Each row has two labels, one from each of two sets.
[  1   5  11 -14  13  16  -6 -10   9  19   1  16  -8  10  17  -2   2   5
  11   4  -2  29   0  19 -10  -4  -2  -1 -13  -7  -3]  <44> & E
[  5  -6 -54 -30   3   2   1  -3 -13 -65  -7  -2 -18   6  27   6  11   5
   5   7  10  16 -26   1  23  24   7  -2  11  -1   5]  <41> & Q
[ 10   6  13 -17  10   4  -7  -2  -1 -11 -13  -5   7  11  28   0  -8   7
  15   4  -5  24  -6   8  -8   7   3  -8  24   3  -8]  <44> & E
[  7  13  10 -19  14   6 -10   1  -2 -34  -3  30  -1  10  36   1  -2   8
   7  11 -23  29  -6  15 -18   0   1 -10  17 -11  -2]  <41> & E
[  3   4  -6 -36   7  17  -1  -4   6 -20 -11  -1  -3  11  20  -8   5  32
  10   3 -12  24  -9  13  -1  -4   5  -6  22  -9  13]  <39> & Q
[ -2  -3   6 -22   2   4  -7  -3   0  -3 -28 -20  -5  13  28  -1  14   2
   3  -2 -12  23  -9   1  -3   5  -2 -18  15  -3  -1]  <42> & E
[  7  11  18 -24  10   5  -5  -3   6  -2 -23  17  -1  11  12  -3   3   8
   8   9 -11  16   4   5 -21   2   1 -12   2  -2   1]  <40> & E
[ -1  15  27 -27   8   7 -27  -6   2  -6 -25  17   1   5   6  -4   4   7
   6   2  -7  26   7   5  -8   0   3 -14  23  -3  -8]  <39> & E
[  8  12   1 -30   5   1 -17  -1   4 -35 -12   6   0   8  12   3   1  10
   6  -5 -10  25  -9   7 -15  -1  -3  -8  11   5 -12]  <40> & T
[  6  16  18 -33   5  -3 -15  -3   4 -32  -8  13  -2  11  21  -2   3  10
  18   4  -9  33  -3  -6  -6   0  -2 -18  16  -3  -1]  <44> & T
[  0  23  -9 -36   2 -10   1 -10  -4 -44  -1  -4  -8  12  30  -9   9  18
   9   6 -17  24 -11  10  -6  -1  -4 -21  23  -6  -9]  <40> & T
[  1   8   5 -30   7   2  -2   6  14 -47 -21  37 -27   7  11  -9  -1   9
   7   9  -1  17  -5  -5 -16   6   5   1  16  -7   8]  <41> & T
[ -1  13   7 -26  -1   7 -14   1  -1 -26 -12   6   5  10   3  -3   1   0
   1 -11  -8  13  -8   7 -14  -2   1 -18  13   1   0]  <40> & T
[ -2  13   0 -22   4  14  -1   7  -6 -20  -2  -2  -3   3  21  -1   9   1
   3  11 -13  13  -7   9   2   4  -2 -10  20 -24   3]  <42> & Q
[ 10  24  -8 -20  10   5   7  -5   6 -28 -11  14   5   5  43  -2   1  14
   4   0  -2  23 -11   3   7  14   2   1  21  -5  -5]  <41> & Q
[  8  20  23 -35   7   6  -6   3   1 -36 -18  33   3  12  20  -1   4  10
  13   9  -9  29  -3   5 -18  -2   5 -10  21  -1   1]  <41> & T
[ 10   7  23 -25   5   6 -20  -2   3  -9 -28  25   5   6  20  -3  -3  17
   7   4 -14  13   2  13 -20  -2 -14  -2  11  -1  -4]  <41> & E
[  6   8   0 -27   9  -1  -8  -3  25 -27   2   2  -4  14  20   2   2   8
   3   3 -18  14 -17   9  -7  -6   4   8  12  -4  -7]  <39> & Q
[ 12   2   0 -22  18  -3  -1   4  -3 -20 -23   6  -4  12  19  -5  10   2
  -9   6 -12  20  -9  14   0 -10   0  -1  11  -3   2]  <42> & E
[  2  10   4  -6   4   5  -8  -5   4 -17 -13  19   9  10  21 -33  -1  16
  12  11 -23   6  -1   7 -14  18   0  -6  13   1  -6]  <41> & E
[  2  10   6 -25   2  -6   0   1   0  -8 -12   3 -13  16   4  -2   8   2
   7  -2 -12  19  -9   2 -21  -1  31 -14  18   6  -2]  <40> & E
[ 17  10  15 -25  13   8 -12  -1   4 -32 -17  19   3  11  18  -4  -3  -8
   3   6  -2  18   7  11 -10  -7  -2   5   7  -3   4]  <41> & T
[  5  22  32 -24  15   8 -24 -12  -3  -9 -22  10   3  17  26   1   4   4
  25   6 -13  33   2   8  -1  13 -10 -19  22  -5   5]  <42> & E
[  2  -3  -3 -27  -3   3  -9   2   5 -19 -17  11  -3   0  -2   5   3   5
  12  13 -13  14  -5  -2   4   0   0   2  17  -2   1]  <40> & Q
[  3  20  18 -33   3  -1 -14  -2  -3 -30 -19  23  -8   1  -3  19  21   7
  14   5  -8  18  -5   8  -9   0  -2  -5   7  10   3]  <42> & T
[  5  -4 -10 -26  10   1   1  -2  -3 -28   3  -8  -8 -11  22   4   0   8
   2   3  -7  19   0   6   0  -6   1 -13  24  -1  -3]  <39> & Q
[  0  -8   2 -23   6 -14  -4  -4  -3 -14 -23  26  -1  18   3   0  -3   3
  10   6  -3  20  -4   7 -18   1 -13  -1  -3  -5   1]  <44> & E
[  4   5  15 -65  23   3  -8  -2   0  -4 -12  27   3  10  27  -5  -2   9
   3   3  -6  24   5  11 -12   5   1  -9  19  -8   2]  <41> & E
[  7   1 -25  -1   8  -5  -3   3   4 -42 -21   9 -13   9  28  -1  -1   6
  -1  -3  -3  23 -24   2 -13   2  -4   0   6  -2   3]  <41> & Q
[  5   8 -11 -24 -13  15 -13   4  -2 -30  -4  12   3  15   7  -8  -2  11
   6   0 -11  10   0  -4 -22  -4   0  -6   4 -10   3]  <39> & Q
[ 11  12  25 -27   4   1 -14  -2   9  -3 -18  10   2  12  14  -5   8   1
   6  10  -8  22 -14  13 -17  -8   8  -7  14  -5  -4]  <42> & E
[  8  21  15 -14  13   8  -6  -4   2  -2 -17 -14   2  12  27   1   2  -7
  11  11 -15  16  -4  -4  -2  -1  -5 -12  19   0  -5]  <40> & Q
[  3   3  25 -32  11  -1 -11   2   4 -44   2  22   0   7  16   1   3   6
   7  12 -19   3   8  23   1  -3   0 -11  25  -1 -11]  <41> & T
[  5  -7   2 -16   2  -5  -5  -7   3 -22 -12  -1   1  12  17  -5   6  -3
   6   2   1  20  -4   2  -9   0   0 -22  20  -2  -1]  <40> & E
[  9   2  27 -20  11  11 -11  -5   1   6 -22  61   0   4   7  -1   2   5
   2   8 -17  18  -5  14 -22  -6  -3   0   3  -5  -6]  <41> & E
